Each row comes from the steps of one path. Every step used is in the known rows, and no mark comes twice. Write the path behind each row, first mark first.
In the rows, 128 means zero.
Known rows
kuzofen > pugef: [ 91 119 144 139 134 105 127 125 134 149  97 124 117 116 108 140 106 155
  98 143 134 150 115 140 212  74]
zugo > pugef > dudaf > vibi > gafi > palo: [104 144 125 126 120 103 128 149 141 164 112 138 159 153 110 167 125 173
  90 143 190 218  52  99 161  75]
palo > gafi > vibi > bebeg > kuzofen > zugo: [ 96 148 133 145 137 121 132 145 120 148  95 151 145 117  82 141 117 152
 119 140 151 173  76 151 168  57]
dudaf > palo > gafi > vibi: [106 156 138 140 110 122 125 132 114 157 134 156 148 131  96 151  87 172
 104 155 185 171  71 123 210  58]
gafi > palo > zugo > pugef: [ 90 145 123 131 102 123 134 133 118 145 119 127 142 111 119 139 144 169
  91 142 147 162  49 123 176  76]
dudaf > palo > zugo: [104 165 135 138 109 123 143 125 111 152 126 140 148 116 128 135 110 176
  97 140 153 172  90 121 188  78]
pugef > zugo > vibi > palo > gafi: [138 157 154 160 141 107 125 131 131 158  93 160 186 154 104 154  90 183
 105 166 188 104 116 162 206  79]
dudaf > vibi > bebeg > kuzofen > pugef: [ 92 141 151 136 119 108 147 135 123 151  94 133 136 123 111 140 117 141
 101 142 152 185  87 159 172  70]
gafi > palo > zugo: [112 156 122 126 113 108 131 126 118 146 130 146 151 113 126 140 145 162
  98 137 167 136  75 118 192  73]
zugo > pugef > dudaf > palo > gafi > vibi: [ 76 151 130 153 117 132 120 140 124 156 109 137 145 132  79 158  75 177
  92 145 150 231  37 110 179  68]
kuzofen > zugo > pugef > dudaf: [ 75 126 115 154 168 111 129 137 148 153  69 111 120 120  96 143 124 171
  96 121  93 213 101 126 145  81]
bebeg > kuzofen > zugo > vibi > palo: [108 144 123 134 157 114 146 146 146 147  96 140 183 136 124 155 125 176
 106 155 140 161 130 136 183  76]
pugef > dudaf: [102 146 127 142 162 102 122 123 138 151  81 137 133 125 106 144 127 145
 103 117 133 157 113 113 170  80]
palo > gafi: [105 144 141 146 136 111 127 124 124 151  94 148 141 119  95 145 112 158
 116 138 163 129 106 127 202  69]
palo > zugo > pugef: [ 86 144 136 140 110 124 136 131 119 146  98 124 134 102 108 130 136 169
  94 138 141 149  70 134 167  81]
gafi > vibi > palo > zugo > pugef: [ 93 143 142 123  83 128 130 141 120 149 137 143 157 131 114 138 139 179
  78 155 166 145  14 134 173  75]
dudaf > vibi > bebeg > kuzofen: [113 162 142 127 125 110 146 134 119 153  91 143 144 123 121 139 143 140
 106 130 174 158  95 141 147  69]
gafi > vibi > palo > zugo > pugef > dudaf: [ 84 153 136 131  98 124 123 142 126 149 123 144 160 135 100 147 128 175
  75 140 146 177   7 121 158  82]
zugo > pugef: [ 88 123 134 138 129 118 130 128 132 151  77 117 123 114 108 138 133 162
 100 137 147 147  94 126 176  77]
palo > gafi > vibi: [108 146 139 134 124 113 116 129 121 153 115 157 142 125  85 148 111 154
 107 147 179 135  79 132 200  60]
vibi > palo: [111 138 141 127 118 107 132 127 135 153 112 148 154 138 131 145 142 169
 101 141 172 119  97 120 195  74]
gafi > palo > zugo > vibi: [132 168 120 130 134 110 133 130 127 147 130 145 179 122 121 150 124 168
  96 148 161 117  90 124 200  80]
pugef > dudaf > palo: [ 99 155 122 145 142 111 132 125 133 155  98 136 140 132 116 148  97 168
  99 126 142 195 104 105 183  79]
dudaf > palo > gafi > vibi > bebeg > kuzofen: [ 98 163 138 141 100 131 135 140 100 148 114 156 159 120  98 146  96 155
 110 149 179 174  60 131 187  59]
bebeg > kuzofen: [ 89 139 126 125 141 114 135 128 124 144  80 135 136 111 111 142 145 138
 112 136 160 146 123 121 180  72]
bebeg > kuzofen > dudaf > palo > zugo: [ 94 166 134 131  92 123 154 122 105 140 120 139 181 117 126 140 106 153
  92 142 149 210  88 125 188  74]

Write each row's path
[ 83 151 134 143 106 122 134 139 131 146 108 137 160 133 116 144 134 182
  81 132 133 177  33 116 157  90] : vibi > palo > zugo > pugef > dudaf
[ 99 144 134 151 162 113 133 137 138 139  58 131 166 120  99 150  89 140
 100 134 105 171 111 146 181  89] : zugo > vibi > bebeg > kuzofen > pugef > dudaf
[149 142 149 145 161  99 125 132 139 164  74 146 166 144 107 147  96 167
 108 159 194  97 152 151 194  89] : pugef > zugo > vibi > gafi
[124 175 131 145 130 124 146 130 121 152 124 139 179 124 126 143  92 183
  92 153 146 154 106 125 199  86] : dudaf > palo > zugo > vibi
[ 98 141 133 123 121 107 136 118 122 139  82 134 161 114 115 144 129 129
 104 133 151 164 119 125 185  66] : bebeg > kuzofen > dudaf
[ 95 169 118 134 113 109 135 141 126 155 128 135 151 131 112 154 138 170
  80 132 150 224  25 118 145  76] : gafi > palo > zugo > pugef > dudaf > vibi
[ 62 119 118 140 144 121 142 142 134 147  68 111 123 105 106 140 139 165
 105 141 115 203 114 138 152  71] : bebeg > kuzofen > zugo > pugef
[112 154 143 130 108 113 140 128 122 148 131 154 165 130 129 139 141 175
  94 142 165 119  68 126 187  80] : vibi > palo > zugo
[120 173 127 124 122  97 134 144 129 160 149 161 179 148 116 161 122 167
  92 138 193 204  52 105 168  80] : pugef > dudaf > vibi > gafi > palo > zugo
[108 143 147 144 115 113 130 131 129 151 115 158 167 140 112 152 120 175
 107 148 181 124  82 121 214  70] : vibi > palo > gafi
[127 146 140 127 129 110 122 127 121 153 103 147 130 120 108 132 129 147
 104 128 167 102  76 135 172  70] : gafi > vibi > bebeg
[ 97 136 132 128  93 119 133 144 125 150 124 137 163 121 117 148 132 179
  95 152 180 161  48 109 186  80] : vibi > gafi > palo > zugo > pugef
[145 152 145 145 151 102 130 128 137 161  89 149 169 152 125 148 110 178
  97 158 180  96 133 156 189  85] : pugef > zugo > vibi > palo
[101 163 122 147 169 105 146 143 138 156  81 136 143 131 107 146 134 150
 103 116 125 228  97 140 118  73] : pugef > dudaf > vibi > bebeg > kuzofen > zugo
[119 180 134 145 118 133 158 137 105 143 101 142 188 113 129 136 103 169
 103 145 147 162  98 138 178  85] : dudaf > palo > zugo > vibi > bebeg > kuzofen
[108 175 147 117  84 108 155 130 116 146 137 157 201 143 133 151 140 157
  83 148 176 195  53 136 171  69] : bebeg > kuzofen > dudaf > vibi > palo > zugo
[154 145 134 136 152  96 123 137 134 163  97 152 177 151 119 157 101 171
 107 164 209 109 132 136 208  82] : pugef > zugo > vibi > gafi > palo
[108 148 136 120 120 118 126 132 114 146  89 147 136 112 104 136 139 132
 108 135 167 125  80 140 161  65] : gafi > vibi > bebeg > kuzofen
[124 146 147 125 126  98 137 136 136 167 120 151 155 147 118 151 126 163
 104 146 203 159 102 119 179  72] : dudaf > vibi > gafi
[116 139 140 115 114 108 122 132 131 154 130 155 152 142 119 148 136 166
  94 148 184 113  66 121 193  68] : gafi > vibi > palo
[106 144 157 148 134 103 141 133 116 158  79 135 124 133 107 136 106 143
  98 148 167 181 106 191 155  71] : dudaf > vibi > bebeg > kuzofen > pugef > zugo
[ 96 172 126 148 129 117 138 128 119 151 122 142 153 122 117 142  99 172
  91 128 136 202  81 107 175  85] : pugef > dudaf > palo > zugo
[ 96 160 136 131  92 122 134 129 107 144 122 154 183 129  95 155  77 149
 101 156 176 213  69 122 209  51] : bebeg > kuzofen > dudaf > palo > gafi > vibi
[115 168 137 156 119 120 121 135 116 155 112 157 156 137  89 150  72 165
 103 130 156 194  48 120 180  69] : pugef > dudaf > palo > gafi > vibi > bebeg
[130 163 154 148  85 118 133 124 110 151 122 154 178 135 102 143  68 161
 100 143 172 174  47 132 205  58] : kuzofen > dudaf > palo > gafi > vibi > bebeg
[132 156 141 136 137 113 143 123 124 139  66 137 195 123 118 144 111 136
 104 135 141 129 120 143 181  77] : zugo > vibi > bebeg > kuzofen > dudaf
[109 158 137 120 124 102 145 124 125 149 100 140 166 131 117 150 130 132
  99 138 170 198 106 134 167  61] : bebeg > kuzofen > dudaf > vibi
[121 182 124 153 147 119 140 132 127 150 116 144 182 130 117 151  85 180
  89 139 128 187 100 118 183  93] : pugef > dudaf > palo > zugo > vibi
[ 94 141 141 141 152  94 129 129 143 159 100 132 129 139 100 155  99 153
  86 134 132 216  93 137 177  75] : kuzofen > pugef > dudaf > vibi
[137 137 117 132 157  99 133 146 151 158 113 143 179 144 122 160 110 188
 109 156 170 151 128 115 206  77] : kuzofen > zugo > vibi > gafi > palo
